Here is a tiny trained network, its code and every weight. The questions are about switching its units off for an input and a class, where a switched-off unit gives its printed mean instead of its output.

import numpy as np


def w(rows, s, z=0):
    codes = np.array(rows[::2]) - 128.0
    scale = np.full(codes.shape[1], s)
    scale[-1] = z or s
    return codes * scale


def f(y):
    return np.maximum(y, 0)


def log_softmax(a):
    a = a - a.max(-1, keepdims=True)
    return a - np.log(np.exp(a).sum(-1, keepdims=True))


def net(x, mask):
    res = np.array(x, float).reshape(1, 3) / 4 @ E
    y = f(res @ A[0][:, :-1].T + A[0][:, -1])
    res = res + np.where(mask, y, B[0][:, -1]) @ B[0][:, :-1]
    return log_softmax(res[-1] @ U[:, :-1].T + U[:, -1])


A, B = {}, {}
E = w([
[106,114,225,162,115,225,194,38,57,254],'x0',
[224,84,193,54,58,117,94,32,54,90],'x1',
[121,3,199,251,250,4,212,151,84,106],'x2',
],0.0065)
A[0] = w([
[96,129,103,145,152,103,129,171,158,96,108],'neuron 0',
[94,91,119,202,238,67,163,185,148,116,122],'neuron 1',
[89,215,54,105,110,175,97,154,199,145,178],'neuron 2',
[78,97,174,210,167,160,214,117,97,218,125],'neuron 3',
[83,116,143,210,197,147,188,145,132,178,129],'neuron 4',
[103,204,82,107,108,178,105,145,173,148,120],'neuron 5',
[169,130,144,87,87,140,103,89,100,128,189],'neuron 6',
[169,102,122,116,143,50,104,138,131,51,234],'neuron 7',
[166,116,171,104,77,150,135,64,81,159,167],'neuron 8',
[118,122,136,128,127,147,136,121,128,153,119],'neuron 9',
[115,55,150,222,254,55,191,155,110,112,65],'neuron 10',
[95,202,76,97,103,185,103,150,182,161,146],'neuron 11',
[168,121,106,114,132,62,104,146,140,59,105],'neuron 12',
[130,186,117,75,49,212,95,90,130,158,157],'neuron 13',
[96,200,52,108,119,148,94,170,207,123,241],'neuron 14',
[152,128,161,115,97,149,127,73,85,142,150],'neuron 15',
[176,76,209,125,107,116,150,54,45,142,209],'neuron 16',
[87,101,106,190,217,74,150,179,150,114,126],'neuron 17',
[64,104,149,231,200,129,221,149,129,191,161],'neuron 18',
[142,155,138,88,84,164,114,106,120,142,9],'neuron 19',
[133,184,58,103,117,131,90,157,176,94,255],'neuron 20',
[128,130,71,122,151,72,97,186,170,65,128],'neuron 21',
[176,105,111,123,136,46,106,137,123,43,225],'neuron 22',
[127,138,78,128,155,72,96,185,182,43,130],'neuron 23',
],0.0089,0.0027)
B[0] = w([
[93,138,97,115,113,143,109,163,140,89,166],'neuron 0',
[85,91,147,143,105,35,64,219,174,141,225],'neuron 1',
[165,219,56,122,159,168,87,105,97,151,220],'neuron 2',
[187,200,138,200,173,129,210,85,104,172,219],'neuron 3',
[117,142,162,218,155,117,228,121,128,120,201],'neuron 4',
[158,170,86,128,166,136,83,106,102,144,198],'neuron 5',
[103,89,141,57,117,156,118,129,118,103,190],'neuron 6',
[37,82,152,124,109,144,158,166,143,66,197],'neuron 7',
[110,102,120,83,160,202,87,107,72,78,201],'neuron 8',
[127,127,121,133,140,146,130,119,128,112,144],'neuron 9',
[155,100,165,152,163,26,1,165,137,192,247],'neuron 10',
[174,191,65,124,174,133,65,97,93,172,210],'neuron 11',
[63,111,131,123,107,155,161,152,146,61,178],'neuron 12',
[144,86,142,68,143,37,28,119,101,162,233],'neuron 13',
[157,227,33,111,144,199,101,107,98,132,219],'neuron 14',
[115,113,119,99,145,187,95,114,93,94,183],'neuron 15',
[138,97,162,113,197,160,97,71,60,110,227],'neuron 16',
[80,98,136,143,106,58,81,217,179,134,210],'neuron 17',
[127,160,169,251,166,106,241,117,131,133,229],'neuron 18',
[115,99,137,78,119,80,93,148,139,127,171],'neuron 19',
[141,195,72,96,93,179,148,130,125,127,209],'neuron 20',
[82,155,71,113,59,160,155,180,187,57,195],'neuron 21',
[41,87,146,118,110,141,161,158,146,62,199],'neuron 22',
[71,151,77,113,63,156,153,181,184,56,201],'neuron 23',
],0.0086,0.013)
U = w([
[124,69,161,98,136,143,107,103,104,112,254],'0',
[141,109,175,164,140,89,147,130,133,180,105],'1',
[174,161,133,164,158,158,165,76,101,155,154],'2',
[110,105,141,143,109,101,119,153,153,124,67],'3',
[115,147,103,122,107,147,131,147,143,111,152],'4',
[183,144,110,106,126,140,97,102,114,173,68],'5',
[111,124,130,122,86,169,251,130,147,99,73],'6',
],0.015,0.0026)

Each question gives the input, the list of numbers given to net, and the class t.
The units are the neurons (one row each of A and B). Each row of codes is followed by its name. A weight is (code - 128) times the scale printed after its matrix; where a second scale follows, it is the last column's (A, B and U).
mask holds one flag per neuron, in row order. A switched-off neuron (its flag False) gives its mean, the last column of its row in B, instead of its output. The means were averaged over made-up inputs and are rounded, as every weight is.
A unit's drop is (log p(t) with every unit on - log p(t) with that unit switched off) / (log p(t) with every unit on - log p(t) with every unit switched off).
The circuit of an input: a set's keep is (log p(t) with only the set's units on - log p(t) with every unit switched off) / (log p(t) with every unit on - log p(t) with every unit switched off). Starting from the 12 units with the biggest drops (on a tie, the unit counted first), units are removed one at a time, each time the one whose removal leaves the highest keep (on an exact tie, the one counted first), for as long as the keep stays at least 0.8.
circuit, biggest first: the units of the circuit, biggest drop first
most important unit: the unit with the biggest drop
top k neurons: the k neurons with the biggest drops, biggest first
drop when u is switched off: that unit's drop, to one decimal
input [4,6,8], class 1: circuit, biggest first : (neuron 10)
input [-5,8,-6], class 0: circuit, biggest first : (neuron 13; neuron 6)
input [-3,6,2], class 0: top 4 neurons : (neuron 18; neuron 4; neuron 3; neuron 20)
input [3,-1,2], class 1: top 2 neurons : (neuron 14; neuron 2)
input [2,2,3], class 1: top 2 neurons : (neuron 14; neuron 2)
input [-1,-6,8], class 1: top 2 neurons : (neuron 18; neuron 3)
input [-5,-2,-6], class 5: top 2 neurons : (neuron 11; neuron 2)
input [2,2,2], class 2: top 2 neurons : (neuron 1; neuron 13)
input [-3,7,8], class 3: top 2 neurons : (neuron 1; neuron 10)
input [5,4,2], class 2: top 3 neurons : (neuron 3; neuron 1; neuron 13)
input [6,-1,-3], class 2: top 4 neurons : (neuron 10; neuron 1; neuron 3; neuron 17)
input [-1,1,0], class 6: top 2 neurons : (neuron 10; neuron 13)
input [4,4,-5], class 0: drop when neuron 14 is switched off : 0.2
input [-1,3,0], class 0: most important unit : neuron 18
input [-2,4,-3], class 0: drop when neuron 3 is switched off : 0.4
